Below are the code and all the weights of a small trained network. Each question names an input and a class and asks about switching units off, where a switched-off unit gives its printed mean instead of its output.

import numpy as np


def w(rows, s, z=0):
    codes = np.array(rows[::2]) - 128.0
    scale = np.full(codes.shape[1], s)
    scale[-1] = z or s
    return codes * scale


def f(y):
    return y / 2 * (1 + np.tanh(0.7978845608 * (y + 0.044715 * y**3)))


def log_softmax(a):
    a = a - a.max(-1, keepdims=True)
    return a - np.log(np.exp(a).sum(-1, keepdims=True))


def net(x, mask):
    res = np.array(x, float).reshape(1, 5) / 4 @ E
    y = f(res @ A[0][:, :-1].T + A[0][:, -1])
    res = res + np.where(mask, y, B[0][:, -1]) @ B[0][:, :-1]
    return log_softmax(res[-1] @ U[:, :-1].T + U[:, -1])


A, B = {}, {}
E = w([
[33,41,118,104,92,105,90],'x0',
[128,130,129,129,126,145,126],'x1',
[164,100,54,62,142,137,83],'x2',
[82,152,133,106,227,129,110],'x3',
[182,80,254,99,146,126,88],'x4',
],0.0076)
A[0] = w([
[86,158,168,166,114,150,135,86],'N0',
[166,193,107,142,162,115,154,106],'N1',
[69,145,171,170,108,130,146,129],'N2',
[4,33,128,104,99,107,102,92],'N3',
[97,137,77,146,129,133,147,76],'N4',
[106,112,141,128,125,122,129,254],'N5',
[65,131,131,104,191,132,118,107],'N6',
[52,132,178,165,117,95,155,133],'N7',
[77,135,138,110,190,115,129,121],'N8',
[145,89,125,132,2,120,145,95],'N9',
[89,142,134,128,199,136,122,101],'N10',
[156,100,175,117,140,148,114,82],'N11',
[127,39,205,95,137,113,97,122],'N12',
[107,156,85,138,113,115,140,93],'N13',
[181,171,137,133,152,119,137,93],'N14',
[42,134,63,140,104,129,132,130],'N15',
[154,65,58,76,149,119,91,121],'N16',
],0.015,0.012)
B[0] = w([
[175,173,145,59,149,108,114,141],'N0',
[110,50,192,127,131,152,122,173],'N1',
[163,170,126,55,125,162,116,173],'N2',
[224,11,177,88,130,121,128,230],'N3',
[110,166,186,100,134,49,140,150],'N4',
[18,73,51,167,127,186,118,248],'N5',
[168,158,137,212,154,157,117,166],'N6',
[135,175,127,72,118,197,137,188],'N7',
[178,158,116,202,118,115,112,166],'N8',
[202,183,152,251,162,147,111,186],'N9',
[208,168,137,200,90,103,139,157],'N10',
[112,169,183,124,130,46,137,154],'N11',
[28,175,157,137,130,69,149,218],'N12',
[88,148,192,119,131,49,113,152],'N13',
[132,69,199,99,123,147,128,156],'N14',
[26,157,156,142,130,81,144,208],'N15',
[159,221,140,47,117,220,136,180],'N16',
],0.024,0.012)
U = w([
[88,134,162,130,130,85,136,104],'0',
[169,33,173,121,132,139,111,93],'1',
[178,147,123,211,139,137,88,120],'2',
[110,116,124,141,127,157,111,251],'3',
[139,167,133,80,117,179,110,92],'4',
[125,79,2,129,81,101,107,111],'5',
[228,116,69,94,103,22,121,99],'6',
],0.0096,0.014)

Each question gives the input, the list of numbers given to net, and the class t.
The units are the neurons (one row each of A and B). Each row of codes is followed by its name. A weight is (code - 128) times the scale printed after its matrix; where a second scale follows, it is the last column's (A, B and U).
mask holds one flag per neuron, in row order. A switched-off neuron (its flag False) gives its mean, the last column of its row in B, instead of its output. The means were averaged over made-up inputs and are rounded, as every weight is.
A unit's drop is (log p(t) with every unit on - log p(t) with that unit switched off) / (log p(t) with every unit on - log p(t) with every unit switched off).
The circuit of an input: a set's keep is (log p(t) with only the set's units on - log p(t) with every unit switched off) / (log p(t) with every unit on - log p(t) with every unit switched off). Starting from the 12 units with the biggest drops (on a tie, the unit counted first), units are removed one at a time, each time the one whose removal leaves the highest keep (on an exact tie, the one counted first), for as long as the keep stays at least 0.8.
circuit, biggest first: the units of the circuit, biggest drop first
k most important neurons: the k neurons with the biggest drops, biggest first
drop of u: that unit's drop, to one decimal
input [4,0,-6,-2,2], class 4: 2 most important neurons	(N7; N2)
input [8,5,8,-4,-5], class 1: 4 most important neurons	(N3; N7; N12; N2)
input [1,4,5,-2,-4], class 4: circuit, biggest first	(N16)
input [-5,6,7,-3,1], class 4: 2 most important neurons	(N3; N16)
input [-7,7,-4,0,7], class 0: 2 most important neurons	(N3; N11)
input [-1,-3,-4,-1,-1], class 4: circuit, biggest first	(N2; N12; N9)
input [-8,-4,4,8,3], class 1: 3 most important neurons	(N14; N1; N9)
input [-6,-2,4,-5,-6], class 0: 4 most important neurons	(N3; N13; N5; N4)
input [-8,-6,-4,8,2], class 1: 2 most important neurons	(N1; N14)
input [-6,-3,2,8,8], class 0: 2 most important neurons	(N12; N9)
input [-7,-6,-4,1,-8], class 0: 2 most important neurons	(N3; N13)
input [1,2,4,-1,3], class 4: 3 most important neurons	(N16; N15; N1)
input [-2,-5,7,-7,-5], class 2: 2 most important neurons	(N9; N7)
input [5,-3,2,7,-8], class 0: 3 most important neurons	(N15; N4; N9)
input [4,1,-8,8,-5], class 2: circuit, biggest first	(N6)
input [-8,-8,3,-8,8], class 0: 3 most important neurons	(N3; N11; N12)
input [-7,0,-8,-7,-3], class 4: 3 most important neurons	(N3; N2; N0)
input [-2,0,2,5,-4], class 2: circuit, biggest first	(N12; N10)
input [0,4,-7,-1,-5], class 4: circuit, biggest first	(N2; N7)
input [0,2,0,-3,6], class 0: circuit, biggest first	(N12)
input [1,1,-2,-3,0], class 5: drop of N3	0.0
input [0,-2,-3,-3,7], class 0: drop of N11	0.1
input [3,-2,4,7,-3], class 2: drop of N6	0.2
input [7,4,3,-4,5], class 1: drop of N15	0.5
